Below is a small trained network, with its code and all its weights. Each question gives an input and a target symbol and asks what happens when units are switched off, that is, made to give their printed mean instead of their output.

import numpy as np


def w(rows, s, z=0):
    codes = np.array(rows[::2]) - 128.0
    scale = np.full(codes.shape[1], s)
    scale[-1] = z or s
    return codes * scale


def f(y):
    return y / 2 * (1 + np.tanh(0.7978845608 * (y + 0.044715 * y**3)))


def softmax(a):
    e = np.exp(a - a.max(-1, keepdims=True))
    return e / e.sum(-1, keepdims=True)


def log_softmax(a):
    a = a - a.max(-1, keepdims=True)
    return a - np.log(np.exp(a).sum(-1, keepdims=True))


def net(x, mask):
    ids = ['αβδλμξψω'.index(c) for c in x.split()]
    T = len(ids)
    res = E[ids] + P[:T]
    r = res
    for j in range(3):
        rows = slice(3 * j, 3 * j + 3)
        q, k, v = (r @ M[0][rows].T for M in (Q, K, V))
        z = softmax(np.where(np.tri(T) > 0, q @ k.T / 3**0.5, -1e9)) @ v
        o = O[0][rows]
        res = res + np.where(mask[j], z, o[:, -1]) @ o[:, :-1]
    y = f(res @ A[0][:, :-1].T + A[0][:, -1])
    res = res + np.where(mask[3:7], y, B[0][:, -1]) @ B[0][:, :-1]
    return log_softmax(res[-1] @ U[:, :-1].T + U[:, -1])


Q, K, V, O, A, B = {}, {}, {}, {}, {}, {}
E = w([
[178,242,239,193,211,176,15,120,154],'α',
[47,227,138,221,38,144,178,217,53],'β',
[60,51,37,126,28,210,4,174,206],'δ',
[56,32,152,42,184,69,124,28,37],'λ',
[88,238,24,172,68,13,44,37,108],'μ',
[221,222,82,87,37,203,226,31,128],'ξ',
[35,164,33,237,237,162,192,54,230],'ψ',
[253,27,41,198,225,203,95,148,31],'ω',
],0.006)
P = w([
[225,184,34,47,62,3,104,39,241],'0',
[127,168,132,217,117,127,40,68,70],'1',
[105,176,134,220,109,175,60,69,45],'2',
[95,189,132,212,110,195,72,67,33],'3',
[84,171,122,218,101,219,70,56,38],'4',
[70,183,118,215,95,211,76,64,36],'5',
[62,193,106,205,111,217,75,62,32],'6',
],0.005)
Q[0] = w([
[179,52,224,46,100,124,183,248,219],'H1',
[109,233,21,237,152,219,68,10,58],'H1',
[165,37,218,47,149,54,231,226,234],'H1',
[219,43,239,25,239,34,229,255,233],'H2',
[111,132,195,177,58,232,73,114,42],'H2',
[187,143,220,28,211,12,234,254,247],'H2',
[237,54,188,11,200,51,239,220,234],'H3',
[1,250,86,181,48,170,77,20,68],'H3',
[193,22,133,211,226,101,69,243,88],'H3',
],0.0047)
K[0] = w([
[137,98,173,227,192,255,15,181,83],'H1',
[136,185,115,62,43,27,236,120,181],'H1',
[104,74,112,228,209,242,23,111,120],'H1',
[22,17,231,181,216,238,202,69,27],'H2',
[246,82,95,21,77,73,102,218,228],'H2',
[10,33,211,222,251,235,113,64,11],'H2',
[22,140,177,247,103,229,132,199,10],'H3',
[193,204,54,15,101,15,172,13,246],'H3',
[205,18,61,168,189,151,18,212,24],'H3',
],0.0046)
V[0] = w([
[64,70,73,131,222,41,125,76,89],'H1',
[234,53,64,27,119,33,32,67,85],'H1',
[60,225,219,211,158,38,53,125,18],'H1',
[34,191,121,184,36,89,179,205,41],'H2',
[205,162,216,208,190,216,125,111,4],'H2',
[81,230,196,73,118,45,194,88,123],'H2',
[157,240,205,145,44,112,83,185,222],'H3',
[163,9,218,22,133,149,65,227,41],'H3',
[145,55,94,162,185,225,197,73,67],'H3',
],0.0047)
O[0] = w([
[223,83,152,75,226,161,208,78,40,130],'H1',
[200,45,122,100,249,163,16,203,68,199],'H1',
[142,218,243,169,170,13,164,154,32,140],'H1',
[193,126,21,125,100,32,33,28,52,124],'H2',
[163,239,135,107,76,127,67,253,55,25],'H2',
[103,33,104,110,58,116,118,117,9,163],'H2',
[3,89,229,113,60,50,146,164,159,173],'H3',
[55,192,17,218,217,122,112,191,71,1],'H3',
[227,219,50,93,124,200,104,153,159,67],'H3',
],0.0047,0.0064)
A[0] = w([
[88,51,119,248,250,93,254,77,208,207],'N1',
[77,7,118,63,161,164,12,192,93,216],'N2',
[82,114,41,209,83,6,21,72,75,224],'N3',
[218,200,176,179,137,67,18,31,216,253],'N4',
],0.0046,0.0034)
B[0] = w([
[38,164,85,221,218,98,233,37,155,185],'N1',
[55,42,60,59,196,133,30,173,78,203],'N2',
[84,159,35,195,85,56,46,96,55,255],'N3',
[254,209,127,186,159,78,49,121,247,216],'N4',
],0.0054,0.0063)
U = w([
[10,195,241,231,30,154,206,235,14,214],'α',
[172,223,12,177,75,3,45,49,122,61],'β',
[26,178,92,230,226,137,248,62,235,20],'δ',
[235,105,24,222,232,244,123,213,20,97],'λ',
[78,16,226,21,223,37,185,40,18,44],'μ',
[18,29,59,67,40,238,13,223,236,59],'ξ',
[248,137,174,31,13,241,233,16,160,252],'ψ',
[196,251,239,206,222,183,37,234,211,226],'ω',
],0.0048,0.0033)

Each question gives the input, a string of symbols that net reads in full, and the target symbol t.
The units are the heads (3 rows each of Q, K, V and O) and the neurons (one row each of A and B). Each row of codes is followed by its name. A weight is (code - 128) times the scale printed after its matrix; where a second scale follows, it is the last column's (O, A, B and U).
mask holds one flag per unit, heads first, then neurons. A switched-off unit (its flag False) gives its mean, the last column of its rows in O or B, instead of its output. The means were averaged over made-up inputs and are rounded, as every weight is.
A unit's drop is (log p(t) with every unit on - log p(t) with that unit switched off) / (log p(t) with every unit on - log p(t) with every unit switched off).
The circuit of an input: a set's keep is (log p(t) with only the set's units on - log p(t) with every unit switched off) / (log p(t) with every unit on - log p(t) with every unit switched off). Starting from all 7 units, units are removed one at a time, each time the one whose removal leaves the highest keep (on an exact tie, the one counted first), for as long as the keep stays at least 0.8.
circuit, biggest first: the units of the circuit, biggest drop first
unit that matters most: the unit with the biggest drop
k most important neurons: the k neurons with the biggest drops, biggest first
which heads matter: for each layer, one digit per head in row order, 1 if its drop is at least 0.15 and else 0, layers parted by /
drop when u is switched off: that unit's drop, to one decimal
input ω β ψ β, target ω: which heads matter -> 011
input ξ α δ μ δ α, target ξ: circuit, biggest first -> [H1; N2]
input α λ β δ, target α: which heads matter -> 111
input μ β μ α μ α, target μ: circuit, biggest first -> [H3; H2]
input ψ ω β β β, target ψ: circuit, biggest first -> [H3; N3; H1]
input β ψ α, target β: circuit, biggest first -> [H2; H1]
input λ δ μ δ ψ β, target λ: circuit, biggest first -> [H3; H1]
input ω β ξ, target ω: circuit, biggest first -> [H2; H3]
input ξ α β μ, target ξ: circuit, biggest first -> [H1; H2]
input δ β δ β β λ, target δ: which heads matter -> 110
input ψ α β δ, target ψ: unit that matters most -> H3
input μ β δ, target μ: circuit, biggest first -> [H3; H1; H2]
input ψ α β ψ ψ δ λ, target ψ: which heads matter -> 101
input ξ ψ λ β δ ψ ω, target ξ: which heads matter -> 100
input ξ λ β μ β β, target ξ: circuit, biggest first -> [H1; N1]
input λ λ ψ β ξ μ, target λ: circuit, biggest first -> [H1; H3]
input μ ψ β λ α, target μ: circuit, biggest first -> [H2; H3]
input β ω δ ψ ω ω λ, target β: circuit, biggest first -> [H2; H1; N3]
input α μ λ μ β μ, target α: which heads matter -> 111
input λ μ β α δ, target λ: which heads matter -> 101
input λ β ω β β δ α, target λ: which heads matter -> 101
input μ β β β ω, target μ: unit that matters most -> H2
input α ξ β β β α μ, target α: which heads matter -> 011
input β ω λ δ ψ, target β: 2 most important neurons -> [N3; N4]
input δ μ μ β μ, target δ: most important neuron -> [N1]
input β δ δ δ, target β: drop when N3 is switched off -> 0.6
input ψ ψ β, target ψ: drop when H3 is switched off -> 0.6
input ω ψ β ω μ, target ω: drop when N2 is switched off -> 0.0
